Below is a small trained network, with its code and all its weights. Each question gives an input and a class and asks what happens when units are switched off, that is, made to give their printed mean instead of their output.

import numpy as np


def w(rows, s, z=0):
    codes = np.array(rows[::2]) - 128.0
    scale = np.full(codes.shape[1], s)
    scale[-1] = z or s
    return codes * scale


def norm(h):
    return h / np.sqrt((h * h).mean(-1, keepdims=True) + 1e-5)


def f(y):
    return np.maximum(y, 0)


def log_softmax(a):
    a = a - a.max(-1, keepdims=True)
    return a - np.log(np.exp(a).sum(-1, keepdims=True))


def net(x, mask):
    res = np.array(x, float).reshape(1, 8) / 4 @ E
    u = 0
    for l in range(3):
        y = f(norm(res) @ A[l][:, :-1].T + A[l][:, -1])
        res = res + np.where(mask[u : u + 4], y, B[l][:, -1]) @ B[l][:, :-1]
        u += 4
    return log_softmax(norm(res)[-1] @ U[:, :-1].T + U[:, -1])


A, B = {}, {}
E = w([
[55,254,43],'x0',
[173,197,216],'x1',
[26,175,130],'x2',
[183,59,192],'x3',
[163,24,26],'x4',
[125,83,65],'x5',
[242,236,169],'x6',
[197,106,59],'x7',
],0.005)
A[0] = w([
[51,106,162,7],'L0N1',
[87,124,67,214],'L0N2',
[40,121,151,156],'L0N3',
[107,100,250,169],'L0N4',
],0.011,0.0017)
B[0] = w([
[170,242,136,184],'L0N1',
[208,78,255,233],'L0N2',
[76,209,224,216],'L0N3',
[48,102,163,253],'L0N4',
],0.0073,0.0045)
A[1] = w([
[111,79,2,163],'L1N1',
[74,53,90,4],'L1N2',
[234,243,188,59],'L1N3',
[16,204,188,87],'L1N4',
],0.0071,0.0017)
B[1] = w([
[2,47,103,175],'L1N1',
[169,109,151,155],'L1N2',
[221,43,85,226],'L1N3',
[22,113,201,255],'L1N4',
],0.0068,0.0049)
A[2] = w([
[149,2,160,201],'L2N1',
[104,42,158,253],'L2N2',
[179,250,75,14],'L2N3',
[190,98,81,130],'L2N4',
],0.0076,0.0014)
B[2] = w([
[63,57,60,253],'L2N1',
[11,29,137,232],'L2N2',
[158,85,154,148],'L2N3',
[95,108,47,177],'L2N4',
],0.011,0.006)
U = w([
[93,86,72,181],'0',
[76,249,181,150],'1',
[115,139,174,95],'2',
[142,149,171,96],'3',
[217,156,73,104],'4',
[234,225,108,121],'5',
[174,220,100,2],'6',
],0.014,0.013)

Each question gives the input, the list of numbers given to net, and the class t.
The units are the neurons (one row each of A and B). Each row of codes is followed by its name. A weight is (code - 128) times the scale printed after its matrix; where a second scale follows, it is the last column's (A, B and U).
mask holds one flag per neuron, layer by layer. A switched-off neuron (its flag False) gives its mean, the last column of its row in B, instead of its output. The means were averaged over made-up inputs and are rounded, as every weight is.
A unit's drop is (log p(t) with every unit on - log p(t) with that unit switched off) / (log p(t) with every unit on - log p(t) with every unit switched off).
The circuit of an input: a set's keep is (log p(t) with only the set's units on - log p(t) with every unit switched off) / (log p(t) with every unit on - log p(t) with every unit switched off). Starting from all 12 units, units are removed one at a time, each time the one whose removal leaves the highest keep (on an exact tie, the one counted first), for as long as the keep stays at least 0.8.
circuit, biggest first: the units of the circuit, biggest drop first
top k neurons: the k neurons with the biggest drops, biggest first
top k neurons in layer l: the k neurons of layer l with the biggest drops, biggest first
drop when u is switched off: that unit's drop, to one decimal
input [5,2,-3,-8,-5,5,-4,1], class 1: circuit, biggest first -> [L2N1 L2N2]
input [5,-5,7,-2,-2,-1,-3,7], class 1: top neuron in layer 0 -> [L0N3]
input [5,-1,2,1,0,-7,-8,6], class 1: top 2 neurons -> [L0N3 L2N1]
input [-5,7,-1,-5,7,5,8,-2], class 5: top 3 neurons -> [L2N2 L1N4 L0N4]
input [4,0,-4,1,-2,-5,1,4], class 4: top 2 neurons in layer 1 -> [L1N4 L1N1]
input [6,7,3,-4,2,-5,4,3], class 5: top 2 neurons in layer 0 -> [L0N4 L0N3]
input [5,8,8,5,3,1,5,5], class 5: top 2 neurons -> [L2N2 L2N1]
input [-3,4,-6,-2,1,-8,-4,-8], class 1: top 2 neurons in layer 0 -> [L0N4 L0N1]
input [4,4,-4,-7,5,7,7,-1], class 4: top 2 neurons -> [L2N2 L2N1]
input [4,-1,5,-6,6,-2,8,-1], class 5: top 3 neurons -> [L2N2 L2N1 L1N1]
input [6,-1,7,3,0,7,-8,-5], class 1: top 2 neurons in layer 0 -> [L0N3 L0N1]
input [8,-4,-7,-3,7,-4,8,-4], class 4: drop when L2N2 is switched off -> 0.2
input [-2,-8,5,1,-8,-4,-7,-3], class 1: drop when L0N3 is switched off -> 0.1
input [7,3,3,7,4,4,6,5], class 4: drop when L2N2 is switched off -> 0.2
input [8,8,-8,-4,6,-1,2,-5], class 4: top neuron in layer 1 -> [L1N3]
